Below are the code and all the weights of a small trained network. Each question names an input and a class and asks about switching units off, where a switched-off unit gives its printed mean instead of its output.

import numpy as np


def w(rows, s, z=0):
    codes = np.array(rows[::2]) - 128.0
    scale = np.full(codes.shape[1], s)
    scale[-1] = z or s
    return codes * scale


def f(y):
    return y / 2 * (1 + np.tanh(0.7978845608 * (y + 0.044715 * y**3)))


def log_softmax(a):
    a = a - a.max(-1, keepdims=True)
    return a - np.log(np.exp(a).sum(-1, keepdims=True))


def net(x, mask):
    res = np.array(x, float).reshape(1, 5) / 4 @ E
    y = f(res @ A[0][:, :-1].T + A[0][:, -1])
    res = res + np.where(mask, y, B[0][:, -1]) @ B[0][:, :-1]
    return log_softmax(res[-1] @ U[:, :-1].T + U[:, -1])


A, B = {}, {}
E = w([
[247,239,190,131,2,139,1,150,47,124],'x0',
[176,184,8,129,82,133,191,134,140,138],'x1',
[172,254,221,133,139,139,208,104,10,106],'x2',
[209,57,207,137,9,140,130,155,200,128],'x3',
[133,68,169,128,164,166,163,14,20,159],'x4',
],0.0048)
A[0] = w([
[110,123,66,128,131,121,130,151,198,121,2],'N0',
[104,215,84,128,203,129,223,116,73,129,55],'N1',
[118,156,144,130,141,126,125,144,148,138,159],'N2',
[180,211,126,135,80,137,202,125,83,129,105],'N3',
[123,43,77,129,118,129,240,129,226,127,205],'N4',
[64,106,31,127,216,122,170,130,176,125,182],'N5',
[114,110,226,128,177,133,180,108,84,134,74],'N6',
[181,209,128,123,75,124,207,129,78,122,98],'N7',
[139,156,35,128,105,130,114,140,165,136,15],'N8',
[174,159,125,129,36,126,127,163,202,126,71],'N9',
[145,157,94,128,71,125,70,158,184,124,120],'N10',
[137,64,6,127,114,136,103,84,100,136,61],'N11',
[152,106,133,127,99,131,86,104,38,123,77],'N12',
[137,104,126,125,110,129,186,135,180,132,176],'N13',
[171,126,75,128,57,130,102,135,153,134,82],'N14',
],0.016,0.0045)
B[0] = w([
[128,101,98,128,133,127,126,86,116,143,171],'N0',
[127,172,23,125,123,126,118,167,130,130,210],'N1',
[124,134,128,131,135,127,127,147,125,120,143],'N2',
[128,85,38,135,131,136,126,88,130,141,214],'N3',
[123,46,177,128,126,133,124,66,129,134,240],'N4',
[139,127,5,129,127,134,132,112,125,146,246],'N5',
[132,97,216,129,116,125,122,112,133,122,194],'N6',
[125,84,43,124,140,131,126,90,133,153,216],'N7',
[120,83,125,126,128,133,113,108,129,131,165],'N8',
[114,188,194,122,125,121,116,176,125,108,204],'N9',
[132,177,175,130,129,129,161,165,120,116,206],'N10',
[125,169,137,126,126,124,133,166,134,118,175],'N11',
[122,85,121,128,135,131,151,105,137,133,175],'N12',
[138,103,175,133,132,126,125,125,113,129,168],'N13',
[129,149,189,131,133,119,121,160,130,115,177],'N14',
],0.021,0.013)
U = w([
[116,161,255,126,115,107,128,174,136,72,109],'0',
[125,201,88,120,133,126,134,169,132,124,1],'1',
[134,39,118,128,131,151,132,53,125,156,229],'2',
],0.0082,0.00071)

Each question gives the input, the list of numbers given to net, and the class t.
The units are the neurons (one row each of A and B). Each row of codes is followed by its name. A weight is (code - 128) times the scale printed after its matrix; where a second scale follows, it is the last column's (A, B and U).
mask holds one flag per neuron, in row order. A switched-off neuron (its flag False) gives its mean, the last column of its row in B, instead of its output. The means were averaged over made-up inputs and are rounded, as every weight is.
A unit's drop is (log p(t) with every unit on - log p(t) with that unit switched off) / (log p(t) with every unit on - log p(t) with every unit switched off).
The circuit of an input: a set's keep is (log p(t) with only the set's units on - log p(t) with every unit switched off) / (log p(t) with every unit on - log p(t) with every unit switched off). Starting from the 12 units with the biggest drops (on a tie, the unit counted first), units are removed one at a time, each time the one whose removal leaves the highest keep (on an exact tie, the one counted first), for as long as the keep stays at least 0.8.
units of the circuit, in order: the units of the circuit, biggest drop first
top k neurons: the k neurons with the biggest drops, biggest first
drop of u: that unit's drop, to one decimal
input [-5,-7,8,-4,2], class 1: units of the circuit, in order : N1
input [0,3,5,3,-5], class 1: top 3 neurons : N4, N9, N6
input [-1,0,6,-3,-5], class 1: top 2 neurons : N4, N1
input [0,3,5,6,-5], class 0: top 2 neurons : N9, N5
input [3,4,-3,0,5], class 1: top 2 neurons : N4, N6
input [-2,5,3,-3,8], class 1: top 2 neurons : N1, N4
input [1,1,3,-5,-3], class 1: top 2 neurons : N4, N1
input [3,1,-1,-7,-1], class 1: drop of N4 : 0.2
input [5,4,-5,-6,-4], class 0: drop of N1 : 0.1
input [-4,-1,1,-8,1], class 1: drop of N2 : 0.0
input [3,-1,-5,-4,-3], class 1: top 2 neurons : N4, N6
input [-3,-6,4,-4,-1], class 1: top 2 neurons : N4, N1
